Below is a small trained network, with its code and all its weights. Each question gives an input and a class and asks what happens when units are switched off, that is, made to give their printed mean instead of their output.

import numpy as np


def w(rows, s, z=0):
    codes = np.array(rows[::2]) - 128.0
    scale = np.full(codes.shape[1], s)
    scale[-1] = z or s
    return codes * scale


def norm(h):
    return h / np.sqrt((h * h).mean(-1, keepdims=True) + 1e-5)


def f(y):
    return y / 2 * (1 + np.tanh(0.7978845608 * (y + 0.044715 * y**3)))


def log_softmax(a):
    a = a - a.max(-1, keepdims=True)
    return a - np.log(np.exp(a).sum(-1, keepdims=True))


def net(x, mask):
    res = np.array(x, float).reshape(1, 7) / 4 @ E
    u = 0
    for l in range(4):
        y = f(norm(res) @ A[l][:, :-1].T + A[l][:, -1])
        res = res + np.where(mask[u : u + 5], y, B[l][:, -1]) @ B[l][:, :-1]
        u += 5
    return log_softmax(norm(res)[-1] @ U[:, :-1].T + U[:, -1])


A, B = {}, {}
E = w([
[127,128,128,122,127,129,129,127,126,129,125,126],'x0',
[133,126,126,129,126,127,128,132,121,128,134,128],'x1',
[178,106,100,159,123,243,136,49,199,123,174,88],'x2',
[130,127,125,123,130,127,121,127,124,127,129,126],'x3',
[124,44,251,104,194,126,13,64,126,199,184,197],'x4',
[133,133,136,134,125,132,134,133,128,132,126,131],'x5',
[34,210,118,180,110,121,139,7,67,237,198,157],'x6',
],0.0033)
A[0] = w([
[99,254,86,186,103,107,247,72,106,154,176,127,139],'0.n1',
[128,140,136,146,123,148,141,145,131,130,114,136,2],'0.n2',
[112,141,120,104,167,116,108,117,113,118,116,126,148],'0.n3',
[179,121,69,125,64,158,173,246,189,35,33,57,116],'0.n4',
[182,144,97,169,119,194,140,80,183,133,165,83,89],'0.n5',
],0.0031,0.0033)
B[0] = w([
[23,81,40,125,76,162,42,170,107,134,112,86,233],'0.n1',
[170,101,152,62,99,180,55,44,112,183,167,112,95],'0.n2',
[130,145,99,189,126,141,156,165,132,115,123,139,138],'0.n3',
[126,230,177,134,196,75,170,1,110,144,194,220,254],'0.n4',
[158,53,56,197,148,171,147,157,197,143,158,121,159],'0.n5',
],0.0029,0.0042)
A[1] = w([
[206,115,105,166,94,255,129,39,234,130,212,34,2],'1.n1',
[182,65,184,123,175,123,112,138,164,122,134,142,100],'1.n2',
[165,111,115,147,126,217,127,83,188,117,173,107,167],'1.n3',
[170,137,112,126,125,119,183,191,148,85,108,109,124],'1.n4',
[89,129,164,152,106,126,92,75,107,187,173,158,100],'1.n5',
],0.0055,0.0058)
B[1] = w([
[64,183,160,104,137,12,118,187,18,132,62,192,254],'1.n1',
[95,113,145,109,28,127,84,221,89,185,115,85,198],'1.n2',
[156,171,129,110,108,160,143,107,234,152,238,37,251],'1.n3',
[168,136,152,125,196,114,140,4,134,101,151,184,168],'1.n4',
[200,167,138,98,220,73,209,84,134,60,109,133,191],'1.n5',
],0.0037,0.0048)
A[2] = w([
[151,61,175,107,97,157,64,203,153,140,133,106,4],'2.n1',
[175,86,113,153,123,254,129,76,216,131,169,90,232],'2.n2',
[115,162,125,142,89,146,161,131,131,153,152,105,98],'2.n3',
[174,159,100,136,109,115,176,145,157,60,114,153,99],'2.n4',
[136,76,115,133,51,188,89,176,112,142,88,114,18],'2.n5',
],0.0066,0.0014)
B[2] = w([
[180,71,72,150,87,172,85,153,100,84,92,160,254],'2.n1',
[135,216,130,128,108,145,165,158,254,192,224,30,197],'2.n2',
[145,74,139,155,127,157,139,128,159,121,114,134,193],'2.n3',
[120,99,189,117,178,114,83,81,106,194,158,145,206],'2.n4',
[112,156,152,115,159,70,187,93,87,107,111,142,165],'2.n5',
],0.0064,0.0035)
A[3] = w([
[55,96,99,157,111,128,135,98,42,133,38,142,3],'3.n1',
[169,55,172,114,203,108,103,64,30,82,62,255,88],'3.n2',
[114,160,202,99,209,82,133,112,138,162,153,150,6],'3.n3',
[172,68,166,92,64,138,50,226,130,109,106,141,67],'3.n4',
[162,161,214,105,229,80,155,69,153,158,163,147,121],'3.n5',
],0.0063,0.0016)
B[3] = w([
[200,152,137,88,98,92,106,211,137,59,98,129,169],'3.n1',
[31,3,75,233,156,159,124,46,31,186,37,242,235],'3.n2',
[171,115,152,121,137,138,190,62,177,90,173,100,210],'3.n3',
[122,167,150,87,92,181,66,205,169,209,177,76,209],'3.n4',
[196,128,193,60,187,87,156,134,139,35,115,108,255],'3.n5',
],0.0065,0.0082)
U = w([
[128,18,217,145,243,37,218,5,18,29,18,254,137],'0',
[250,241,237,13,228,104,235,35,244,32,240,20,232],'1',
[23,9,68,206,93,236,9,199,28,241,25,231,49],'2',
[222,152,233,21,12,232,21,248,223,238,225,18,5],'3',
[91,240,29,123,21,23,149,250,26,22,9,144,100],'4',
[10,214,9,247,41,238,223,40,216,241,223,32,134],'5',
],0.0078,0.0027)

Each question gives the input, the list of numbers given to net, and the class t.
The units are the neurons (one row each of A and B). Each row of codes is followed by its name. A weight is (code - 128) times the scale printed after its matrix; where a second scale follows, it is the last column's (A, B and U).
mask holds one flag per neuron, layer by layer. A switched-off neuron (its flag False) gives its mean, the last column of its row in B, instead of its output. The means were averaged over made-up inputs and are rounded, as every weight is.
A unit's drop is (log p(t) with every unit on - log p(t) with that unit switched off) / (log p(t) with every unit on - log p(t) with every unit switched off).
The circuit of an input: a set's keep is (log p(t) with only the set's units on - log p(t) with every unit switched off) / (log p(t) with every unit on - log p(t) with every unit switched off). Starting from the 12 units with the biggest drops (on a tie, the unit counted first), units are removed one at a time, each time the one whose removal leaves the highest keep (on an exact tie, the one counted first), for as long as the keep stays at least 0.8.
circuit, biggest first: the units of the circuit, biggest drop first
k most important neurons: the k neurons with the biggest drops, biggest first
top k neurons in layer l: the k neurons of layer l with the biggest drops, biggest first
drop when u is switched off: that unit's drop, to one decimal
input [8,7,3,-7,1,-6,3], class 1: circuit, biggest first -> 3.n2
input [4,-5,4,-3,3,8,0], class 3: 3 most important neurons -> 0.n4, 1.n2, 1.n3
input [3,-8,-6,-2,4,4,-1], class 2: 2 most important neurons -> 0.n4, 3.n2
input [-7,4,0,0,-6,0,-2], class 0: 3 most important neurons -> 1.n3, 0.n4, 2.n2
input [3,-7,5,8,6,5,1], class 1: top 3 neurons in layer 1 -> 1.n3, 1.n5, 1.n1
input [-8,-3,8,-3,5,2,-4], class 3: top 2 neurons in layer 1 -> 1.n3, 1.n1
input [-1,1,1,3,8,-6,-6], class 3: 3 most important neurons -> 1.n1, 3.n4, 2.n2
input [1,1,-3,8,-6,-3,0], class 0: 3 most important neurons -> 2.n2, 2.n4, 1.n3
input [1,5,1,0,1,1,4], class 1: top 2 neurons in layer 1 -> 1.n1, 1.n5
input [-7,2,1,5,1,2,-4], class 3: top 2 neurons in layer 1 -> 1.n2, 1.n1
input [-4,-2,-1,-2,-8,-8,8], class 4: 4 most important neurons -> 1.n3, 3.n1, 2.n2, 3.n2
input [6,5,-7,1,0,-6,1], class 4: 3 most important neurons -> 0.n4, 2.n4, 1.n5
input [-1,-8,7,0,1,6,6], class 1: 4 most important neurons -> 1.n5, 2.n1, 3.n2, 1.n3
input [-3,-3,0,-4,5,0,-1], class 2: 2 most important neurons -> 1.n2, 1.n3
input [-1,7,-1,-6,-6,-2,6], class 4: 2 most important neurons -> 1.n3, 3.n1
input [-3,-5,6,-3,2,-1,6], class 1: top 2 neurons in layer 1 -> 1.n3, 1.n5
input [-4,-7,-2,-8,0,6,3], class 4: top neuron in layer 0 -> 0.n1
input [2,-4,0,3,-7,-5,-5], class 0: 3 most important neurons -> 1.n3, 0.n4, 3.n2
input [-6,-3,7,-8,2,-7,-4], class 3: 3 most important neurons -> 1.n3, 1.n2, 1.n1
input [5,-7,1,-3,1,5,0], class 3: top neuron in layer 3 -> 3.n2
input [-5,2,-1,-7,8,8,0], class 2: 3 most important neurons -> 0.n4, 1.n2, 3.n2
input [0,5,3,-8,0,-4,3], class 5: 2 most important neurons -> 1.n3, 0.n1
input [3,-7,0,-2,-1,-5,8], class 4: top 2 neurons in layer 3 -> 3.n1, 3.n2
input [4,5,6,0,3,3,-3], class 3: drop when 1.n1 is switched off -> 0.1
input [-4,2,-2,1,-7,-7,-4], class 0: drop when 3.n2 is switched off -> 0.2
input [-2,-5,-8,-5,5,-1,-1], class 2: drop when 0.n4 is switched off -> 0.9
input [-7,-2,3,1,4,1,0], class 3: top 2 neurons in layer 1 -> 1.n2, 1.n3
